arr =
[[114 146 132 109 148 122 119 136 122]
 [125 123 135 132 114 141 107 146 102]
 [145 106 107 152 122 106 150 108 153]
 [154 157 150 105 150 138 125 134 134]
 [133 123 120 135 125 102 152 120 151]
 [104 105 104 132 112 101 147 108 145]
 [146 124 112 149 115 120 127 109 133]
 [140 112 108 151 108 117 146 108 141]
 [154 122 123 140 114 127 150 127 139]
 [105 104 107 137 107 106 137 116 128]]
What is the top-right entry?
A: 122
What is the bottom-right entry?
A: 128
What is the first entry in reading order?
A: 114
The top entry of the column that holds the smallest entry -> 122
What is the second entry on the diagonal from the top-right corner?
A: 146
The entry directly below the largest entry -> 123
What is the smallest entry in the last row?
A: 104
The 5th entry in reading order: 148
The top entry of the column that holds the largest entry is 146
What is the fourth entry in reading order?
A: 109
What is the 2nd entry on the main diagonal?
A: 123
The third entry on the main diagonal is 107
What is the 2nd entry from the end, reading row by row?
A: 116
The last entry of the smallest entry's row is 145
The entry directly above the smallest entry -> 102
What is the bottom entry of the column that holds the smallest entry?
A: 106
The entry in the bottom-left corner is 105
The entry directly below the smallest entry: 120
The entry just left of the smallest entry: 112
What is the entry directly below 148?
A: 114
The entry directly above the largest entry: 106
What is the entry just left of the largest entry?
A: 154
The entry just right of the largest entry: 150

Read these off the matrix that follows. Indices start at 1.
1) Find the top-right entry.
2) Find the bottom-right entry.
3) Find the entry directly above 127.
4) Find the entry in row 1 and column 2.
5) Find the entry directly below 145.
6) Find the entry just left of 116.
7) Find the bottom-left entry.
8) Find the entry just right of 142.
[[133 120 142 128 118 123 137 145 133 134 130]
 [154 131 119 128 130 136 126 127 128 143 116]]
1) 130
2) 116
3) 145
4) 120
5) 127
6) 143
7) 154
8) 128

Questions about the table below. Indices start at 1.
1) Report the bottom entry of the column that holds the largest entry.
2) Report the bottom-left entry.
3) Report the minimum.
4) Report the entry in row 3 and column 1.
5) Report the top entry of the column that holds the smallest entry.
6) Report the entry at row 1, column 2.
7) Report the entry directly above 152.
8) Report the bottom-right entry.
[[146 125 117 131 107 113]
 [138 106 114 119 112 108]
 [128 143 149 110 145 138]
 [133 116 123 121 108 120]
 [129 145 142 127 146 123]
 [121 117 117 149 147 131]
 [112 136 150 114 139 124]
 [127 142 138 123 149 134]
 [112 129 152 109 139 127]
 [115 150 153 107 136 143]
 [136 107 109 138 124 109]
 [143 118 119 109 105 126]
 [133 147 149 102 146 148]
 [134 110 107 144 126 105]
 [130 131 116 144 148 133]
 [132 107 114 122 111 111]]
1) 114
2) 132
3) 102
4) 128
5) 131
6) 125
7) 138
8) 111

X = ((130, 122, 114, 131, 122, 141, 127, 111, 142), (137, 128, 113, 129, 113, 143, 128, 121, 142), (113, 132, 138, 128, 143, 122, 141, 133, 135), (118, 138, 135, 108, 138, 127, 125, 116, 139), (132, 122, 117, 130, 121, 141, 127, 115, 145), (135, 131, 124, 133, 126, 132, 107, 145, 115), (112, 130, 140, 126, 144, 122, 142, 138, 135), (149, 134, 124, 139, 133, 131, 110, 130, 120), (128, 121, 148, 126, 126, 114, 123, 139, 136), (119, 128, 128, 139, 122, 125, 118, 143, 109))
The entry just right of 119 -> 128
Report the entry just right of 111.
A: 142
Report the largest entry.
A: 149
Report the entry just right of the largest entry.
A: 134

Read these off the grid that follows. Rows and columns are numbered from 1.
1) Which number is the entry in row 2 and column 1?
2) Which number is the entry in the bottom-right corner?
3) Which number is the entry at row 3, column 2?
4) Which number is the top-left entry?
5) Which number is the entry in row 3 and column 1?
6) Which number is the entry in the bottom-left corner?
7) Which number is the top-right entry?
[[143 138 122 141 109 109 146 130 107 109]
 [133 151 127 112 109 152 107 108 122 147]
 [119 111 147 129 147 138 129 146 138 140]
 [107 116 150 140 131 125 132 152 135 119]
 [109 140 150 114 120 121 136 137 121 125]
 [126 150 120 111 132 147 103 120 139 152]
 [147 138 122 143 106 106 150 125 107 110]
 [111 129 150 116 125 130 133 146 126 131]
 [141 105 128 149 139 108 150 120 129 112]
 [125 121 141 115 136 144 112 140 132 147]
 [118 111 149 125 134 142 117 144 129 141]
 [148 127 117 145 118 111 133 108 115 113]
 [110 120 147 146 122 106 147 150 138 107]
 [146 128 119 145 127 114 131 107 119 110]
 [144 138 118 145 115 115 119 107 121 112]]
1) 133
2) 112
3) 111
4) 143
5) 119
6) 144
7) 109
